What can hang from each mark
vasov: femadu takos
ganovob: melit peteval takos
peteval: ganovob vasov zadosob
regil: ganovob peteval takos vasov
takos: melit pemi zadosob
melit: ganovob pemi vasov zadosob
pemi: melit
zadosob: peteval vasov
femadu: ganovob melit pemi peteval regil zadosob

Every row comes from one small tree of marks. Brackets hold a mark, then the marks that hang from it, in alphabetical order. Every link used is in the known rows. Which tree was each row made from?
Known rows
(vasov (femadu peteval regil) (takos zadosob)): [ -5.2  -2.5   2.4  -6.5  -4.1   2.9   1.1 -22.3   4.9 -12.8   9.6   8.9
  -4.2   0.3   4.1  10.7  -6.0 -23.3  20.4 -20.4  22.2  -0.3   1.9  -3.1
   9.1   0.1  -6.6   4.3   5.9 -49.5   6.2  11.4  20.5  18.1 -12.9   4.2
  -1.6  -7.9   4.3  15.4  -5.6   1.6 -19.9  -3.5  -5.4]
(takos (melit (ganovob peteval)) pemi zadosob): [-24.5 -10.7  -8.2   4.9  -8.9  -4.6  -8.3 -26.9  -8.4  15.5 -21.4  -5.3
 -12.6 -20.7  -0.2   8.9  27.0   9.1  16.5 -24.8  16.6  -5.8 -13.2 -10.3
   4.2   3.9   6.4   1.8   5.2  36.6  -3.7  14.5  -3.2 -11.7  22.4   1.5
  -0.9   7.6 -30.4 -21.1  -4.2  -3.8   3.0 -10.6   3.6]
(regil (peteval ganovob zadosob) (takos melit) vasov): [  1.7   4.8  17.2   5.1 -18.0   3.7  10.4  19.9  -3.9   2.1  37.9 -14.3
   7.4   1.6  -4.2   3.2  12.6  -0.3 -20.7   4.6 -15.8   6.3  23.9  15.8
  -9.0   2.0  -1.6  16.5  -2.2  16.2  -7.2   3.0 -19.1   5.6  15.7 -15.9
   6.9   4.4   2.3   6.2   3.9   5.9  -9.3  10.6 -20.0]
(peteval ganovob (vasov (femadu pemi) takos)): [ 20.3  21.9   8.2  -8.0   1.5  -5.5   5.0   2.6   4.4 -16.8   4.2  -9.5
   3.1   0.7   2.2  15.2 -10.6   6.4  -3.2 -17.6   3.2  13.3   3.3  10.2
 -15.7 -17.5 -19.7 -20.3  -2.2 -24.2  14.4  -4.2   4.4  23.6 -13.9   0.6
   2.0  -1.6  32.8  16.9  -8.5 -11.6  -2.9  11.8  15.1]
(ganovob (melit pemi vasov)): [ -3.7  -2.7  -9.1   8.3  -0.1  -1.4  -4.8  -7.1  -2.5  -5.2 -21.8   5.6
  -3.8   6.7  -4.1  -5.6  10.1   7.0 -11.1   3.2   5.4   5.7 -12.6 -11.4
   6.4   0.4   5.1  -2.3  -3.6  10.5   8.8 -19.5 -11.2 -10.6   3.8  -0.2
  -7.8   6.4   2.5  -7.7   5.9  -6.4   3.3   5.1  21.8]
(femadu (peteval vasov) regil zadosob): [  1.7   9.7  -5.8   6.4   1.1   8.7  -3.5  21.0  11.8 -16.6   0.0   6.0
  -5.4  -9.1   1.1  -0.9   9.5 -23.9   4.5  39.8   5.3   1.1   4.5   8.5
  -2.8   8.6  -6.1 -11.5  -1.9  -0.7   2.0  36.9  -2.8   5.7  -3.4  18.3
   5.5  -4.4 -18.8  20.9   2.3  20.2  16.2  -6.1 -20.3]
(zadosob (vasov (femadu ganovob (regil peteval)))): [ 16.3   7.8   4.4  -9.1   2.7  -5.0  -0.8  21.2   3.1  -0.6  -1.5  -6.3
   1.5  -1.1   2.6   2.9 -10.5   8.8   6.8   4.3   3.2  -6.1   2.1  14.8
  -8.8   2.5   3.5  13.5  -6.6 -20.1  -5.0 -11.8   1.1  18.8   1.6  -6.4
  -1.9  13.5   9.8  -4.5  -5.5   9.1 -12.6   0.5   5.9]
(melit pemi (vasov femadu)): [  8.6   6.1  -6.8  -8.0  -2.0  -6.0 -13.3 -13.4  -1.3  -8.8 -19.1   5.3
   1.3   9.8  -1.5  -0.7   2.3   1.6  -1.8  -4.4 -14.1   4.6 -18.1  -8.8
   8.8  -1.5   3.9  -7.9  -3.0  -5.4   3.3 -16.9   6.4  -2.9   0.1  -7.0
  -6.4   1.0  11.9  -7.3   3.3  -3.1  -1.6  10.5  30.2]
(melit (vasov (femadu (peteval ganovob) regil) (takos pemi))): [  3.6   1.0 -12.4 -12.3  -3.0  -3.7  -1.4 -12.7   1.3   4.5  18.0  -0.7
  -4.2  -4.7   5.5  -0.4 -14.5  -0.6  16.6 -10.4   4.8   2.9  -4.4  -1.4
   7.0 -12.1 -14.8 -16.2 -10.3 -23.9  -1.5  -8.7  15.1   6.2 -12.9   6.4
  -0.7  -9.1  19.2   3.5  -1.2  -9.4  -3.9  11.2   1.0]
(femadu pemi (regil (ganovob melit peteval))): [ -2.8 -12.5 -10.2  17.6  14.8  13.8   6.6   4.8   4.6 -10.2   9.6   6.9
 -12.7  -7.2  -4.6   7.0   7.0   2.8  11.7  21.4  26.1  -4.8  -4.2 -13.2
   2.0   6.0 -10.5   4.8   5.3   9.9   7.3  24.4 -11.7  14.7  -5.2  13.1
   5.3  11.0   8.0  -1.4  -6.8  22.6   3.3   3.9 -25.8]
(regil peteval (takos (melit ganovob pemi) zadosob) vasov): [-22.9  -7.6   0.6  -1.4 -18.0   7.6  -0.8 -12.6 -11.1  13.2  25.5  -3.7
   4.8   6.6  -2.4   8.9  13.2  -4.9 -12.6  -2.6  -0.7   0.8  14.8   4.4
   8.3   8.5  11.8   9.7  -1.0  27.4  -3.4   0.2  -5.7   2.6   8.1 -14.0
   6.8  -3.3 -16.9  -7.8   8.2  11.8 -10.1  -3.6 -32.6]
(melit (ganovob (peteval vasov) (takos zadosob))): [  4.9   3.7   9.9  -3.4 -13.1   2.6  -2.5  10.4   4.2   6.9 -17.4  -0.4
  -2.4  -1.0  -2.0  -2.7   4.5  11.4  15.4  13.0  -7.9  -2.7  -6.0   4.1
   1.1   2.8  -5.8 -11.6   4.9  24.9  -4.0  24.0   3.4 -12.6   2.2   5.4
  10.9 -13.6  -1.2   1.1  -4.0  -1.7  11.2  -7.0   2.7]
(regil ganovob peteval (takos melit pemi) vasov): [-15.2  -8.1  -6.8   7.1  -6.4  11.9  -3.2  -5.8 -15.6  13.2  58.8 -16.3
   2.4  -5.1   0.0   6.2  -5.0  -6.1   9.9  12.1   1.5  -7.6  26.3  19.0
 -15.8   5.0   8.2   1.3   1.5  38.6 -11.8  -5.1 -19.7  11.3  14.5 -11.2
   9.0  14.3  -6.3 -18.4   3.2  26.8 -14.3   9.0 -21.2]
(melit pemi (zadosob (vasov (femadu ganovob regil)))): [ -7.0   3.5   0.2 -12.7   4.0 -12.0  -3.7  25.2   0.4 -12.3  -9.3   4.6
   3.1  14.4   1.6  -2.4   4.0   3.7  -7.7   9.3 -24.4   4.4 -10.2  -3.8
  13.3   4.9   6.3  -4.8  -8.8 -32.8   5.9 -11.2  12.6  11.1  -5.7  -6.6
  -2.7  -3.2  -1.8   9.6   4.5   6.7   6.6  -1.6  -1.5]
(ganovob (melit pemi (zadosob (vasov femadu))) peteval takos): [ -4.9  -8.3   8.9  -5.5   4.5   2.9   7.4 -14.9   0.2   5.6 -15.9  19.5
  -1.9  12.5  -1.7 -20.6  10.1   8.3  -3.6   7.6  -4.9   3.3  -9.3 -30.6
  -0.1   8.7  -1.2  -5.3   2.7   7.9  -2.1 -36.2  13.9 -17.9 -15.9  -7.5
   0.6 -10.2  20.1   5.7   8.7 -12.8  10.4  -4.5  -0.4]
(pemi (melit (ganovob takos) (vasov (femadu zadosob)))): [ -1.6  -7.6   3.6 -11.6   6.9   2.9   2.6  -2.0   3.5  27.9  -4.4   0.5
   6.6  -0.9  -1.6   2.2   0.3  17.0 -16.9 -15.1  -5.5   6.0   3.7 -19.5
   0.1 -18.4  -1.8 -23.2  -0.1  15.5  -4.5  -3.7   1.5   0.2   2.6   2.4
  -1.7 -12.0   7.2  -5.0  -3.4 -13.2  -5.4   4.8   4.8]
(pemi (melit (ganovob takos))): [ -1.5  -0.2   0.4   3.4   9.8   2.1  -0.5  15.6  -1.6  13.9  -6.5  -2.6
   2.2  -5.5  -3.7   5.2  -2.8  16.6   8.6   3.5  -0.2  -3.1   4.1  -1.6
  -5.5  -9.8  -1.6  -2.3   3.8  -3.4   2.9  10.9  -8.0   2.4   1.2   4.5
  -1.6  -4.0  -1.6 -10.3 -12.5  -3.0 -12.2   6.0   7.6]
(femadu pemi (peteval vasov) zadosob): [  7.1  12.5 -10.0  11.8  11.2  11.4  -0.8  -5.5   8.2 -16.7   8.8   9.6
  -6.7 -13.0  -0.6   2.9   6.8 -28.0 -14.4  21.8   8.7  -0.1  -0.7   2.8
  -6.4   5.4  -5.9  -8.4   4.9  28.5  -1.4  39.3  -3.9   1.7  -3.1  18.0
   5.2  -0.2  -8.5  19.8   6.0  26.1  26.7  -9.9 -13.4]
(peteval (vasov (femadu (regil takos))) zadosob): [ 13.3  19.5  20.4  -6.9 -13.7 -13.4   6.3  24.7   4.6 -25.1   8.5  -1.6
   5.8   3.7   0.1   7.3  17.0 -19.8   2.9  19.4 -16.7  15.9   3.4   2.3
  -8.4  -5.7  -9.5  -8.2  -4.7 -31.9  11.2  17.6   2.5  27.6   0.2  -2.3
   7.4 -15.6  11.1  22.8   1.6 -19.6  -9.5   0.0  -3.7]
(zadosob (vasov (femadu (ganovob peteval) melit pemi))): [ 17.6   1.5   1.3  -2.9  16.4   2.1  14.3 -21.2   0.2   7.2  -2.8   0.4
  -3.3 -13.2   0.8   5.1  -6.9  20.0  -6.7  -3.8  22.5  -3.7  -3.6  -6.7
 -17.6  -6.3  -3.4   6.3   8.2   9.7   2.4 -12.1   7.6   9.6  -6.1   3.4
  -3.9   9.9  19.1 -10.0 -14.2   8.1  -0.7  -8.7  19.6]
(takos (melit (ganovob peteval) vasov zadosob) pemi): [-17.3 -12.0 -13.2   1.1  -0.9  -3.1 -14.5  -2.8  -5.6  24.5 -23.9  -5.1
  -3.3  -7.4  -1.2 -11.5  18.7  10.6  -1.5 -21.6  -7.3  -3.2 -13.8 -20.0
  12.2  -1.8   0.6 -26.5  -9.5  46.7  -2.3  -2.4   2.2 -28.9  15.4   0.3
   1.5  -4.6 -18.1 -22.6   8.4  -8.4  17.5  -4.7   4.6]
(melit (ganovob takos) vasov zadosob): [ -2.1  -3.5   1.5  -5.8   1.6  -1.9  -8.8  34.3   2.1   9.6 -14.8  -1.8
   7.7  19.6  -3.7 -16.0  -7.7   5.4 -11.5   4.1 -36.5   2.8  -9.6  -5.6
  20.0  -1.2   3.0 -25.6  -6.5   5.5  -5.4   4.7   3.4 -25.8   5.0   3.7
   7.1 -18.4   2.7  -2.3  11.5   2.5  13.6  -1.4   5.2]
(regil (ganovob melit takos) vasov): [-10.0 -11.0   7.8   8.0   2.6  15.9   3.1  10.4  -4.9   5.3  28.2  -7.7
  -1.6   2.8  -2.5  -2.5  -7.5  15.7   4.3  26.4  -1.1   1.5  14.6  10.6
 -19.2   0.2   0.3 -10.3   4.6  27.4  -0.4  -9.6 -21.3   1.0   7.0  -0.5
   3.6   8.9  17.7  -5.4  -4.6  27.6 -10.6  10.7  12.2]
(vasov femadu (takos melit)): [ -1.1   0.9   3.9  -0.6  10.3  -1.5  -5.1 -27.9  -3.3  -5.5  -9.0  -6.1
   3.0  -4.3   1.4  12.0  -2.6  -6.2   9.7 -36.3  22.8   6.5   3.6  -3.1
 -16.9 -12.6  -2.8 -10.8   6.0 -22.8  11.1 -24.9   9.0  12.0  -9.5  -9.3
  -7.9   7.1  13.5  -8.3  -6.2  -4.4 -28.4   2.0  36.5]
(ganovob (melit pemi vasov) takos): [ -9.4  -5.4  -7.4   4.2   3.8  -1.0   0.6 -11.2  -3.8   2.5 -13.4  11.1
  -3.3   7.9  -3.9 -12.9   3.1   5.7  -8.9  19.3   0.7   9.4 -13.4 -14.9
   1.1  -1.4   3.9 -10.5  -0.7  15.8  -2.5 -16.9  -2.4 -13.1  -7.2   0.9
  -2.1  -6.2  13.3  -4.7   9.1  -1.6   5.2  -0.1  15.3]
(melit ganovob (vasov femadu)): [ 17.0   2.3   0.5 -11.4   0.6  -3.1 -11.8   2.5   1.8   8.8 -16.8  -8.1
   3.9   7.6  -1.6   3.2  -3.6  17.2  -1.2 -20.4 -11.0   0.4 -12.7  -3.0
   6.8  -9.1  -0.2 -11.2  -6.9  -2.3   3.7 -14.4  -1.3 -10.2  11.7  -0.1
  -2.6   0.7  14.4 -14.7  -2.9 -12.2  -7.6   9.5  28.3]
(regil ganovob (takos (zadosob peteval (vasov femadu)))): [ 15.9  -1.3  16.3  -9.8 -11.4   2.2   8.9 -12.4  -1.5 -13.8  27.5  -8.2
   8.6   4.0   3.8   7.4 -20.8  -0.7  11.9   6.2 -10.3  -4.1  12.8  21.0
   3.1   7.9  13.7  23.6   9.6 -12.1  -7.9  -8.4  -6.3  11.2   2.3 -11.3
  -2.8   4.1  -0.3   0.9  -4.5  -3.4 -14.2   0.0 -17.9]
(melit ganovob (vasov (takos pemi zadosob))): [-12.1  -3.5  -7.6  -5.5 -15.8 -10.1  -6.9  -3.9  -5.1   8.1  -1.8 -10.0
  -0.9   1.5   2.4   3.3  -8.0   0.8  12.2 -18.7 -10.5   3.7  -4.7   5.0
  22.5 -10.7   1.7 -15.0  -3.5  12.0  -3.1  -2.6   3.2  -5.3   3.8   4.2
   1.7 -10.4  -7.0  -9.1   7.4  -6.9   1.0  -4.3  14.3]
(ganovob (melit pemi) peteval takos): [ -4.9 -10.0  -4.9  11.6   6.4   6.9   3.7 -20.7  -0.5   2.7 -11.7  19.6
  -9.7   3.5  -5.7 -11.0  10.7   5.9   9.3  25.0  13.5  -2.8 -13.5 -19.1
  -3.7   8.9  -2.8   9.6  11.4  14.1  -2.1  -7.7   2.5 -16.5 -13.8   2.3
   2.2   0.0  10.7  -3.2   0.7   3.7   7.7   0.2   7.5]
(zadosob (peteval ganovob) vasov): [ 32.2  15.6   7.8   0.0  -4.7  -3.6   0.9  17.1   5.2 -16.8 -22.4 -11.0
   3.6  -9.5   2.9  -6.9 -18.7  19.7  11.4  23.1 -16.5  -4.7  -0.1  32.2
  -5.7   8.2   3.5  30.1  -4.7  -2.6  -5.2 -16.1 -13.0 -10.4  -4.8  -6.3
 -11.6  14.3   0.4  -5.1  -8.2  -4.2   4.2   6.4   9.1]
(vasov (femadu pemi (regil peteval) zadosob)): [  1.0   0.0  -5.3   3.9  13.5   3.7   1.8  -5.3   9.1 -14.5   1.2  12.8
  -4.2   3.5  -1.9  13.1   9.4 -29.8 -11.6  -0.1  15.2   0.7  -3.8 -16.5
   0.1   8.8   1.0  14.3   6.3 -16.5  -5.6  22.9   5.0  23.4  -2.6   6.4
   5.6  11.7   2.7  10.4   5.2  23.0  -2.5  -3.2 -26.1]
(takos melit (zadosob peteval)): [ -6.7  -5.2   2.9  10.5  -4.8  -1.2  -5.8 -25.9  -0.2 -11.1 -38.3  -0.5
  -2.0 -16.7   0.9   5.1  11.3  -6.8  -0.7 -18.7  19.4  -2.9  -6.1   5.7
  -2.7   9.7  14.7  23.2   7.0  14.3   0.6  17.4  -4.9  -6.7  12.0  -7.9
 -12.9  13.5 -30.8 -11.9  -5.8   0.1  -7.5 -13.4   6.2]
(regil peteval (takos (pemi melit)) vasov): [ -8.4   1.6  -3.9   7.7  -8.6   5.6  -0.8   4.3 -11.7  15.4  39.1  -2.5
   4.5  -2.8  -0.3   2.7  -7.2 -17.6   7.6  17.7  -0.7  -9.0  25.8   8.4
 -12.0   3.9   3.2  14.2   0.0  10.2  -2.8   2.8 -12.1  14.5   5.0  -6.8
   5.5   4.0  -5.7 -13.1   3.3  12.5 -19.0   8.7 -17.5]
(melit (ganovob peteval) pemi zadosob): [ -2.2  -5.7  -6.6   2.6  -0.3   2.0 -11.1  17.0   2.5  -3.4 -17.7   9.2
  -1.1  19.1  -6.0  -5.2  14.6   6.9   3.5   4.2 -26.1  -8.3 -16.8 -11.9
  29.5  12.2  -0.2   4.9   1.8  -1.4   4.7   6.3   6.0 -23.8  -0.7   1.5
   5.3  -5.0 -13.6   0.8   3.2   2.7  22.0   4.5  -3.7]

Which tree is each row?
[ -1.5   5.4  -6.1   1.0  14.9  10.8   3.5   8.7   2.9  11.3  11.4  10.2
   0.6  -9.0  -1.0  -2.9   1.4  -2.1 -15.9  -1.8   3.1  -2.0   4.3 -12.7
  -0.6  -9.3 -14.7 -24.9  -6.6  21.3   5.9  37.5   6.1   0.7  -9.6  13.3
   6.2 -24.8   1.5  14.6  -2.7  -5.6  18.3  -6.4 -30.4]  (femadu (pemi (melit (ganovob takos) zadosob)) (peteval vasov))
[ -3.0  -2.1   4.9   4.9 -16.2   0.1  14.2  -4.0  -2.5  -6.7  20.3   2.4
  -0.4  20.1  -5.3  10.2   7.4   0.2 -17.1 -10.3  10.0   0.0   6.5   1.3
  13.2  12.6  10.7  37.5  10.1 -28.4  -3.2   0.4 -15.6   4.1  13.1  -5.2
   3.6  11.3  -8.1  12.7   1.7 -11.0  -4.0   8.0 -33.3]  (regil (peteval (ganovob (melit pemi))) (takos zadosob))
[ -4.3  -9.7 -10.4 -10.8   3.9  -4.7  -5.4 -11.7  -0.7  15.3  23.1   3.2
   1.9  10.4   4.6  -7.0 -16.2  -8.4 -12.8 -36.7  -4.4  -4.9  -5.5  -5.5
  14.4 -12.2  -4.6 -19.8  -5.8 -11.4  -2.7  -4.8  23.5  -6.9  -0.9   1.7
   0.3  -9.3   6.2   6.0   7.3  -3.3   8.5  -1.1  15.9]  (melit (vasov (femadu ganovob peteval) (takos pemi)) zadosob)
[  8.1  10.0   3.0   0.6  -8.6  -9.6  -2.2  18.7   3.8 -16.2 -10.7  -5.1
   5.8   5.5   4.6  -6.1 -11.1  -5.6   0.4  -1.0 -19.7   1.3   2.2  19.1
   2.6  -0.5  -5.2   0.1  -6.4 -15.0   5.4   4.2   4.6  -5.1  -7.9  -1.1
  -0.1  -3.6  -9.1  13.7   1.6 -17.2  16.3   2.1  -1.6]  (melit (zadosob (peteval ganovob (vasov (takos pemi)))))
[ -0.1   3.9  15.1   0.1   3.5  -2.7  11.4  30.6   1.3  -2.9 -11.2  -5.7
   1.6  10.5  -2.1 -12.2  -2.8  21.4 -13.2   9.0 -14.4   9.0   2.0   0.3
  -6.5   2.9   1.5  -3.9  -0.9 -16.4  -0.5 -21.7 -13.6 -12.6   5.1   0.0
  -1.3   2.6  13.1  10.4   1.3  -6.6   6.0   5.1   3.5]  (peteval (ganovob (melit (zadosob vasov)) takos))
[  8.7  17.5   0.9  11.2  -6.1  -4.2   2.8  31.6   7.3 -27.7  -1.5   5.1
  -3.3  -5.0  -2.6   3.7  16.3 -27.1  -3.2  22.5  -2.8   5.2  -0.3   2.5
   0.5   5.1  -9.6   7.3  -7.0   7.5  -0.7  44.6  -3.5  27.0  -2.3   3.6
  10.7  -4.1   1.6  18.6   7.1   9.0   9.5  -6.9 -27.9]  (femadu pemi (regil (peteval vasov zadosob)))
[  6.3   0.5  10.3  -5.3   1.0   3.2  -2.1  31.9   3.2   8.2 -15.2   0.2
   3.9   8.8  -2.1 -19.9  -6.5  12.3  11.9  21.9 -33.0  -5.1  -3.3  -2.0
  10.4   8.8  -1.5  -9.9  -1.0  13.9  -9.5  -8.2   6.0 -26.9  -7.5   0.3
   8.2 -14.8   5.1  -1.5   6.6   5.3  16.5  -5.8  -2.7]  (melit (ganovob peteval takos) (zadosob vasov))
[-13.9  -5.5  -4.2   7.4  -9.9  -7.1   2.0 -27.7  -4.0  -3.4  -5.3   3.1
  -1.4 -14.7   5.4   7.9  -9.3 -16.0  18.5 -19.0  14.8  -4.3   8.0   5.6
   4.7  -5.2   3.3  20.1   8.2  -5.4   1.4  10.7   6.2  13.4  -8.6  -2.6
  -9.6  -0.3 -22.7  -3.4  -5.3 -12.6 -11.9  -7.4   2.2]  (vasov (takos (pemi melit) (zadosob peteval)))
[-19.2   3.6  -9.2   6.3  -3.2  -2.3   2.1   8.0  -1.4  -2.6  16.3  -1.4
  -0.1  -8.1   1.3   5.4  16.7 -33.9  -1.4  29.6  13.2   7.1  14.5   1.1
 -10.6   6.1   5.1  -9.6  -1.9  10.5  -7.2  21.4  -4.7  20.2   0.3   5.0
  12.3  -0.9 -26.4   5.3  13.8  10.1   3.8 -11.8 -45.5]  (femadu (regil (peteval vasov) (takos melit pemi)) zadosob)
[  4.0  -2.7   4.1  11.1   6.2   2.2  -4.1  15.4   4.7  -6.2 -27.5   6.1
   7.3  -0.2  -1.5  -3.8  -1.7  -6.0  -7.3  -9.2  -3.6  -9.0   5.6  -3.2
   3.8   4.0   4.4  18.1   2.3 -15.2  10.1  16.4  -4.3  -3.4   2.6  -4.0
 -10.9   4.1 -21.8  -1.8  -7.4  -9.2  -3.7   2.5  -0.4]  (pemi (melit (zadosob peteval)))
[ 12.9   4.9  10.4  -2.5  -6.1   9.2  -2.5  -0.7  -3.6   2.5  32.8  -1.3
   9.3  15.7  -1.7   4.3 -11.8 -18.8   0.1   7.3  -4.4  -6.1  18.2  10.1
 -13.2   8.8   3.2  17.6   2.9 -16.2  -0.5 -11.3  -2.7   9.7   2.7 -12.2
   7.1   7.4  17.8  -4.9   3.6  15.1 -26.6  11.0  -2.6]  (regil peteval takos (vasov femadu))
[-16.6  -9.7 -12.7   5.9   7.3  -7.7 -11.4 -11.2  -6.4   7.1 -22.3  -4.0
  -1.6  -9.6   1.8  -1.4  14.2   0.5  -0.4 -18.3   0.3  -5.6 -12.1  -3.5
   3.3   2.8  10.3   6.9  -6.4  18.5  -0.1   3.0  -0.4 -19.1  11.0  -1.1
  -5.4   5.3 -31.4 -18.4   1.8 -11.9   8.2 -10.1  -4.5]  (takos (melit ganovob (zadosob peteval)) pemi)
[  9.0  -3.4   1.4   0.0  16.2  -2.2   7.8 -15.2  -0.5   4.6  -2.3  -3.4
  -0.8   0.8  -1.3  16.3  -2.9  16.6 -11.1 -22.1  27.5  -3.6  -4.4  -1.4
 -19.1  -9.9   4.5  11.8  13.8 -32.7  10.1  -1.5   2.6  11.4  13.0   5.5
  -6.2  19.0   5.2  -8.7 -22.5   2.5 -16.3   0.5  39.1]  (vasov (femadu ganovob melit))
[ 22.6   5.2   9.6   2.1  -2.6  -0.8  13.2  -1.4   4.1  -9.3  -9.7  -9.3
   3.8  -6.0   4.6  -6.5 -22.9  20.4   5.0   4.0   7.1   2.5  11.1  24.4
  -7.6  -3.8  -3.7  24.1  -4.7  -6.4   2.5 -42.6  -9.1  -5.1 -21.0  -6.3
 -12.5   8.6  12.6   1.4  -5.3 -21.4  -3.6   2.9   6.4]  (zadosob (peteval (ganovob melit)) (vasov takos))
[-16.0 -15.3  -2.9  -1.1  16.9  -6.5   9.9 -24.5  -1.2  16.7  15.9   6.5
  -7.6   0.9   0.4   9.0   8.5   2.3 -21.8  -9.5  20.6   2.7  -9.1 -13.6
 -18.7  -7.5   7.3   3.0  11.8  -2.9  -8.7  -3.4   1.6   6.3  12.4   8.2
   1.0  14.6   2.3   2.7  -0.7   6.4   0.2  -6.3  15.7]  (vasov (femadu (ganovob melit (takos pemi)) zadosob))
[  0.3 -10.3   6.2  16.9   4.6   8.5  -1.4   9.1   5.3  -2.3 -26.9  10.0
  -4.6  10.8  -6.2 -10.9  14.6  -1.3  -4.8  -7.4  10.5  -7.8  -5.6 -19.9
   3.9  13.2  -1.5   8.8   8.0  -4.0  11.9  -2.5  -7.4 -21.9   9.5   3.1
  -0.5  10.9  -4.7  -0.1   1.1  -2.7   6.4   1.3  10.4]  (ganovob (melit zadosob) peteval)
[ 13.7  13.6  -0.6 -12.8  -1.5  -4.8   2.6 -18.3  -3.8  -2.1  21.2  -8.6
  -2.7 -10.7   7.8   0.6 -20.0   6.3  26.1  -9.6  -0.8  -0.6   4.7  15.4
  -9.6  -7.2  -7.8   0.3  -3.3 -18.5  -5.8 -36.8   7.3   4.4 -12.7  -1.8
  -5.8   1.7  21.4   3.0  -4.3 -10.6  -6.8   7.6  17.5]  (zadosob (vasov (femadu (peteval ganovob)) (takos pemi)))
[ -2.5  -3.9   1.4  -0.8   0.8   0.9  -7.5  34.3   2.0  16.0 -21.3  -5.2
   8.9   7.1  -3.8  -4.3   1.9  15.4 -17.1 -22.5 -18.1  -0.6   3.9 -12.6
  18.2 -10.0  -0.2 -20.1  -8.6   3.5  10.6   5.1  -8.0  -9.4  13.5   0.6
  -4.2  -9.4 -11.7  -7.3  -1.3 -14.9   1.3   7.4   5.0]  (pemi (melit ganovob vasov zadosob))
[  9.4   1.3  -4.5  -2.1  -2.8  -0.9  -8.5  14.3   1.0   4.4  -4.6 -11.9
   5.5   7.6  -1.1  -0.8 -17.8   7.9   8.3  -6.0 -12.6   2.6  -0.1  11.1
  15.3 -13.4  -5.0 -17.5  -5.7   2.6   3.5 -12.9  -0.2  -9.2  -7.5   3.1
   0.9  -8.1   8.9  -9.9   3.2  -1.3  -3.1   4.8  24.9]  (melit ganovob (vasov takos))
[-10.8 -11.3  -4.5  -9.3   2.8 -13.6   3.8 -18.5   0.8   4.5   1.4   9.8
  -6.3  -6.6   5.2   8.2  -3.6  -3.5   6.8   3.3  12.5  -4.5 -16.9   0.9
  -3.8   0.7   5.9  19.9   2.7 -23.9  -8.6  28.4  19.4  16.7  -1.2   2.9
  -0.1   1.2  -6.1  -0.7  -8.2   4.9  -6.8 -11.7  -8.7]  (vasov (femadu (ganovob (takos pemi (zadosob peteval))) regil))
[-13.4   5.1   1.4 -11.7  -9.8  -8.4   0.4 -37.3  -9.6   6.6  -6.1 -10.4
  -9.7 -27.5   7.1   6.4  14.4  14.3   7.5 -34.9  14.7   2.8  -4.5  -1.0
 -11.8   0.5   7.5  -1.2  -2.6  14.2  -8.7 -15.3  -2.3   0.7  21.1  -6.6
 -11.3   9.6 -10.5  -6.6  -6.2 -14.5  -4.3  -4.8   4.8]  (takos melit pemi (zadosob (vasov (femadu (peteval ganovob)))))
[ -3.5  -9.3  -9.7 -14.8   7.2  -1.1  -5.6  -8.0   1.6  11.6  11.2  16.3
   2.6  18.9  -0.4 -13.5  -4.4   2.0 -27.7 -11.0 -19.5  -2.3 -18.4 -15.0
  19.1  -2.0   1.6 -16.1  -5.0  -4.0  -7.8   4.0  24.3 -15.6  -2.8  -1.7
   1.1 -15.5   8.3  11.0   7.9   4.8  20.1   0.3   3.7]  (melit pemi (vasov (femadu (ganovob takos) peteval)) zadosob)
[ -1.9   1.9  -2.7   2.1   0.7   1.6   8.3   0.6  -1.9   0.4  17.4  -3.7
  -5.5  -2.0   3.5  -8.8  -7.4   7.7   2.2 -10.4   4.9  -1.0   6.8   5.1
   1.8  -0.4  -6.0   2.1  -4.6 -13.3   0.3 -25.2  -5.5 -12.5  -1.8   5.9
  -4.0   2.1   3.5  12.6   1.5 -13.2   9.9   4.4  -3.9]  (femadu (peteval (ganovob (melit (zadosob (vasov (takos pemi)))))))
[ -9.7   4.2  -6.1   5.1   4.9   9.9   4.2   3.9   5.1  -6.4  20.5   3.6
  -0.6 -13.3   1.0   2.3  13.8 -29.3  -4.5  38.5  17.7   7.5  13.8   2.4
  -9.2   3.8  -3.8 -20.2  -1.5   1.6   3.7  31.3  -1.3  10.0  -8.7  13.8
   7.6 -12.7 -21.4  16.5   6.0  14.3   7.7 -11.6 -42.6]  (femadu (peteval vasov) (regil (takos melit)) zadosob)
[ 23.6  10.6   4.5   3.1  -1.9  -1.7  -1.2  -1.2   2.5 -19.0 -14.5  -4.9
   7.0  -7.8   5.5  -9.4 -30.1  -6.9  24.0  21.1  -6.7  -3.6   8.5  29.9
  -4.3   2.4   2.1  20.5  -1.5  -0.9  -2.4 -26.7   2.9  -3.0 -27.7  -8.3
 -10.1   2.0   3.7  -5.7   1.1   0.2  -5.9  -6.5  16.0]  (zadosob peteval (vasov takos))
